Below are the code and all the weights of a small trained network. Each question names an input and a class and asks about switching units off, where a switched-off unit gives its printed mean instead of its output.

import numpy as np


def w(rows, s, z=0):
    codes = np.array(rows[::2]) - 128.0
    scale = np.full(codes.shape[1], s)
    scale[-1] = z or s
    return codes * scale


def norm(h):
    return h / np.sqrt((h * h).mean(-1, keepdims=True) + 1e-5)


def f(y):
    return np.maximum(y, 0)


def log_softmax(a):
    a = a - a.max(-1, keepdims=True)
    return a - np.log(np.exp(a).sum(-1, keepdims=True))


def net(x, mask):
    res = np.array(x, float).reshape(1, 2) / 4 @ E
    u = 0
    for l in range(2):
        y = f(norm(res) @ A[l][:, :-1].T + A[l][:, -1])
        res = res + np.where(mask[u : u + 4], y, B[l][:, -1]) @ B[l][:, :-1]
        u += 4
    return log_softmax(norm(res)[-1] @ U[:, :-1].T + U[:, -1])


A, B = {}, {}
E = w([
[95,96,155,226,3,110,78,113,155,77,173,139],'x0',
[77,158,102,178,155,96,94,149,176,196,172,139],'x1',
],0.0029)
A[0] = w([
[18,93,153,243,46,62,29,142,242,148,225,163,87],'L0N0',
[6,214,104,129,242,16,105,214,197,246,183,221,8],'L0N1',
[185,67,182,142,95,244,152,102,56,71,71,44,28],'L0N2',
[150,177,48,32,208,114,205,116,106,216,131,73,57],'L0N3',
],0.0026,0.0017)
B[0] = w([
[80,72,115,225,108,61,54,224,132,64,98,228,254],'L0N0',
[253,215,187,83,195,134,184,89,100,80,77,120,230],'L0N1',
[196,103,174,84,103,140,192,33,105,84,80,104,195],'L0N2',
[47,115,83,190,95,145,66,164,165,168,206,111,220],'L0N3',
],0.0038,0.0055)
A[1] = w([
[51,217,7,88,222,159,167,163,158,214,203,19,9],'L1N0',
[96,206,55,68,189,121,144,216,146,193,104,168,127],'L1N1',
[125,149,103,226,140,45,43,108,198,78,95,238,125],'L1N2',
[39,62,92,254,41,95,40,189,156,92,168,157,210],'L1N3',
],0.0037,0.0014)
B[1] = w([
[160,195,96,254,162,201,36,77,43,217,211,93,230],'L1N0',
[185,204,66,205,212,215,85,81,50,194,177,137,196],'L1N1',
[110,127,132,126,121,64,156,157,253,38,84,134,242],'L1N2',
[50,13,16,91,139,190,42,124,74,228,109,156,255],'L1N3',
],0.0042,0.0064)
U = w([
[223,43,188,32,51,227,211,37,49,47,60,42,252],'0',
[36,5,34,208,59,49,4,232,233,57,44,223,252],'1',
[46,194,219,109,18,17,193,209,198,224,198,65,4],'2',
[217,229,53,204,222,254,49,76,32,227,201,61,252],'3',
[63,181,205,57,72,38,200,231,224,211,231,45,4],'4',
[201,214,173,211,228,53,120,228,236,30,40,203,81],'5',
[50,179,229,64,43,66,205,223,229,209,218,79,4],'6',
],0.0041,0.0029)

Each question gives the input, the list of numbers given to net, and the class t.
The units are the neurons (one row each of A and B). Each row of codes is followed by its name. A weight is (code - 128) times the scale printed after its matrix; where a second scale follows, it is the last column's (A, B and U).
mask holds one flag per neuron, layer by layer. A switched-off neuron (its flag False) gives its mean, the last column of its row in B, instead of its output. The means were averaged over made-up inputs and are rounded, as every weight is.
A unit's drop is (log p(t) with every unit on - log p(t) with that unit switched off) / (log p(t) with every unit on - log p(t) with every unit switched off).
The circuit of an input: a set's keep is (log p(t) with only the set's units on - log p(t) with every unit switched off) / (log p(t) with every unit on - log p(t) with every unit switched off). Starting from all 8 units, units are removed one at a time, each time the one whose removal leaves the highest keep (on an exact tie, the one counted first), for as long as the keep stays at least 0.8.
circuit, biggest first: the units of the circuit, biggest drop first
k most important neurons: the k neurons with the biggest drops, biggest first
top k neurons in layer l: the k neurons of layer l with the biggest drops, biggest first
drop when u is switched off: that unit's drop, to one decimal
input [-3,-4], class 0: 3 most important neurons : (L0N2, L0N0, L1N0)
input [-2,8], class 5: circuit, biggest first : (L0N1, L1N0)
input [6,-8], class 0: top 3 neurons in layer 0 : (L0N0, L0N2, L0N3)
input [-3,-5], class 0: circuit, biggest first : (L1N0, L0N0)
input [0,6], class 5: top 2 neurons in layer 0 : (L0N1, L0N3)
input [5,-7], class 0: top 2 neurons in layer 0 : (L0N0, L0N2)
input [0,1], class 5: 2 most important neurons : (L0N1, L1N3)
input [4,-7], class 0: drop when L0N0 is switched off : 0.2
input [-2,-6], class 0: drop when L0N2 is switched off : 0.0
input [0,4], class 5: drop when L1N3 is switched off : 0.1
